Below is a small trained network, with its code and all its weights. Each question gives an input and a class and asks what happens when units are switched off, that is, made to give their printed mean instead of their output.

import numpy as np


def w(rows, s, z=0):
    codes = np.array(rows[::2]) - 128.0
    scale = np.full(codes.shape[1], s)
    scale[-1] = z or s
    return codes * scale


def f(y):
    return y / 2 * (1 + np.tanh(0.7978845608 * (y + 0.044715 * y**3)))


def log_softmax(a):
    a = a - a.max(-1, keepdims=True)
    return a - np.log(np.exp(a).sum(-1, keepdims=True))


def net(x, mask):
    res = np.array(x, float).reshape(1, 6) / 4 @ E
    y = f(res @ A[0][:, :-1].T + A[0][:, -1])
    res = res + np.where(mask, y, B[0][:, -1]) @ B[0][:, :-1]
    return log_softmax(res[-1] @ U[:, :-1].T + U[:, -1])


A, B = {}, {}
E = w([
[136,95,26,104,39,254],'x0',
[120,139,137,123,125,138],'x1',
[45,205,45,151,219,149],'x2',
[131,125,122,129,128,117],'x3',
[24,14,156,17,126,92],'x4',
[198,236,96,13,128,71],'x5',
],0.0071)
A[0] = w([
[111,182,198,184,111,76,178],'n1',
[77,118,151,185,91,173,119],'n2',
[87,124,59,164,152,125,109],'n3',
[172,103,197,131,85,135,79],'n4',
[109,62,98,199,119,97,94],'n5',
[120,86,138,67,154,120,106],'n6',
[122,113,84,137,86,150,106],'n7',
[137,134,166,146,157,103,108],'n8',
[115,96,158,188,143,166,132],'n9',
[157,105,175,124,87,134,91],'n10',
[188,111,140,154,118,128,142],'n11',
[173,149,108,201,114,107,101],'n12',
[149,172,142,181,124,142,158],'n13',
[142,103,77,98,139,177,115],'n14',
[16,178,58,149,175,87,107],'n15',
[103,148,157,141,161,91,79],'n16',
[148,94,145,114,69,108,89],'n17',
[74,124,51,126,171,116,77],'n18',
[197,167,142,25,162,120,153],'n19',
[149,129,221,114,161,80,141],'n20',
[51,105,149,107,108,123,88],'n21',
[139,153,87,80,90,175,127],'n22',
[96,122,69,129,61,136,82],'n23',
[210,159,136,164,127,137,175],'n24',
[88,110,187,248,98,116,118],'n25',
[112,59,138,43,171,96,101],'n26',
[72,112,162,162,109,156,111],'n27',
[125,125,111,121,160,151,255],'n28',
[113,146,172,139,147,99,94],'n29',
[110,156,44,153,156,83,119],'n30',
[165,98,138,156,49,54,125],'n31',
[145,140,150,166,76,102,71],'n32',
[150,168,133,203,105,144,92],'n33',
[79,214,82,89,177,132,194],'n34',
[205,134,124,139,188,171,161],'n35',
[156,113,104,125,59,192,151],'n36',
[74,146,76,217,181,142,153],'n37',
[179,121,123,181,174,146,76],'n38',
[135,120,174,137,176,102,103],'n39',
],0.011,0.0087)
B[0] = w([
[169,32,124,126,174,105,242],'n1',
[202,149,136,98,116,39,172],'n2',
[174,151,166,176,122,139,155],'n3',
[162,209,203,125,152,181,172],'n4',
[149,199,110,107,64,56,162],'n5',
[56,180,102,57,114,189,178],'n6',
[177,117,48,142,201,95,156],'n7',
[174,125,58,154,175,126,162],'n8',
[156,161,117,121,75,15,177],'n9',
[152,189,118,210,177,193,158],'n10',
[86,141,167,119,75,179,172],'n11',
[72,138,72,64,138,174,175],'n12',
[58,108,91,64,121,140,194],'n13',
[183,133,121,174,176,110,166],'n14',
[164,142,171,160,123,193,212],'n15',
[186,158,59,144,177,171,157],'n16',
[122,192,169,154,171,216,161],'n17',
[121,211,155,177,128,173,159],'n18',
[157,162,161,105,53,26,252],'n19',
[172,68,119,133,177,119,245],'n20',
[78,203,60,67,140,150,169],'n21',
[194,96,93,165,178,54,189],'n22',
[166,181,41,143,200,127,157],'n23',
[29,93,111,74,119,143,228],'n24',
[132,156,151,118,83,53,209],'n25',
[77,138,46,62,104,192,222],'n26',
[137,167,89,79,82,74,159],'n27',
[128,25,160,157,94,129,236],'n28',
[201,163,1,155,218,147,158],'n29',
[148,154,160,116,86,138,174],'n30',
[152,160,194,184,110,239,195],'n31',
[119,223,98,153,142,179,135],'n32',
[27,159,53,57,160,167,172],'n33',
[173,85,176,131,82,133,254],'n34',
[99,109,113,76,107,148,187],'n35',
[222,49,106,158,182,96,214],'n36',
[135,107,160,158,66,163,208],'n37',
[66,192,81,114,165,108,147],'n38',
[202,109,85,131,220,147,171],'n39',
],0.006,0.0084)
U = w([
[169,125,61,150,242,102,49],'0',
[131,225,136,97,71,11,50],'1',
[17,193,64,54,143,186,67],'2',
[141,209,211,171,130,221,49],'3',
[102,58,153,121,118,120,254],'4',
[103,57,157,116,115,119,237],'5',
],0.011,0.0077)

Each question gives the input, the list of numbers given to net, and the class t.
The units are the neurons (one row each of A and B). Each row of codes is followed by its name. A weight is (code - 128) times the scale printed after its matrix; where a second scale follows, it is the last column's (A, B and U).
mask holds one flag per neuron, in row order. A switched-off neuron (its flag False) gives its mean, the last column of its row in B, instead of its output. The means were averaged over made-up inputs and are rounded, as every weight is.
A unit's drop is (log p(t) with every unit on - log p(t) with that unit switched off) / (log p(t) with every unit on - log p(t) with every unit switched off).
The circuit of an input: a set's keep is (log p(t) with only the set's units on - log p(t) with every unit switched off) / (log p(t) with every unit on - log p(t) with every unit switched off). Starting from the 12 units with the biggest drops (on a tie, the unit counted first), units are removed one at a time, each time the one whose removal leaves the highest keep (on an exact tie, the one counted first), for as long as the keep stays at least 0.8.
circuit, biggest first: the units of the circuit, biggest drop first
most important unit: the unit with the biggest drop
k most important neurons: the k neurons with the biggest drops, biggest first
drop of u: that unit's drop, to one decimal
input [-8,-6,1,-8,1,-8], class 0: most important unit -> n39
input [-5,7,7,0,-7,-1], class 2: circuit, biggest first -> [n33; n13]
input [-7,-8,-8,8,2,-3], class 3: circuit, biggest first -> [n31; n4]
input [1,-7,2,-6,-6,5], class 4: 2 most important neurons -> [n34; n26]
input [1,-3,5,-5,-1,-4], class 3: circuit, biggest first -> [n15; n37]
input [-7,-6,8,6,-6,-4], class 3: 2 most important neurons -> [n37; n15]
input [-4,5,6,-4,3,-5], class 3: circuit, biggest first -> [n15; n18]
input [6,7,6,6,-7,7], class 1: 2 most important neurons -> [n19; n22]
input [-4,2,7,2,-3,-7], class 1: 2 most important neurons -> [n9; n25]
input [6,8,-3,1,-8,-8], class 1: 2 most important neurons -> [n2; n9]
input [0,4,1,0,-2,-5], class 1: circuit, biggest first -> [n9; n25; n2]
input [8,-3,0,-8,8,0], class 0: 2 most important neurons -> [n36; n22]
input [-2,7,-7,1,-6,3], class 3: 2 most important neurons -> [n31; n4]
input [-6,4,-8,4,2,-1], class 3: most important neuron -> [n31]
input [-5,0,7,-8,2,6], class 5: 2 most important neurons -> [n34; n31]
input [7,8,8,-8,-4,-6], class 3: 2 most important neurons -> [n37; n15]
input [6,2,-6,-1,8,2], class 2: 2 most important neurons -> [n26; n6]
input [-5,2,6,-1,-6,1], class 2: 2 most important neurons -> [n33; n13]
input [1,-4,-8,-1,7,5], class 3: 2 most important neurons -> [n31; n17]
input [7,-1,6,6,-6,8], class 1: circuit, biggest first -> [n19]
input [-8,-6,-1,-7,0,-8], class 0: 2 most important neurons -> [n39; n1]
input [2,0,3,-4,7,-7], class 1: drop of n2 -> 0.2
input [0,-7,-2,3,8,-1], class 2: drop of n19 -> 0.0
input [-7,6,-1,-4,0,-3], class 0: drop of n29 -> 0.1
input [-4,8,8,1,3,-2], class 3: drop of n15 -> 0.1
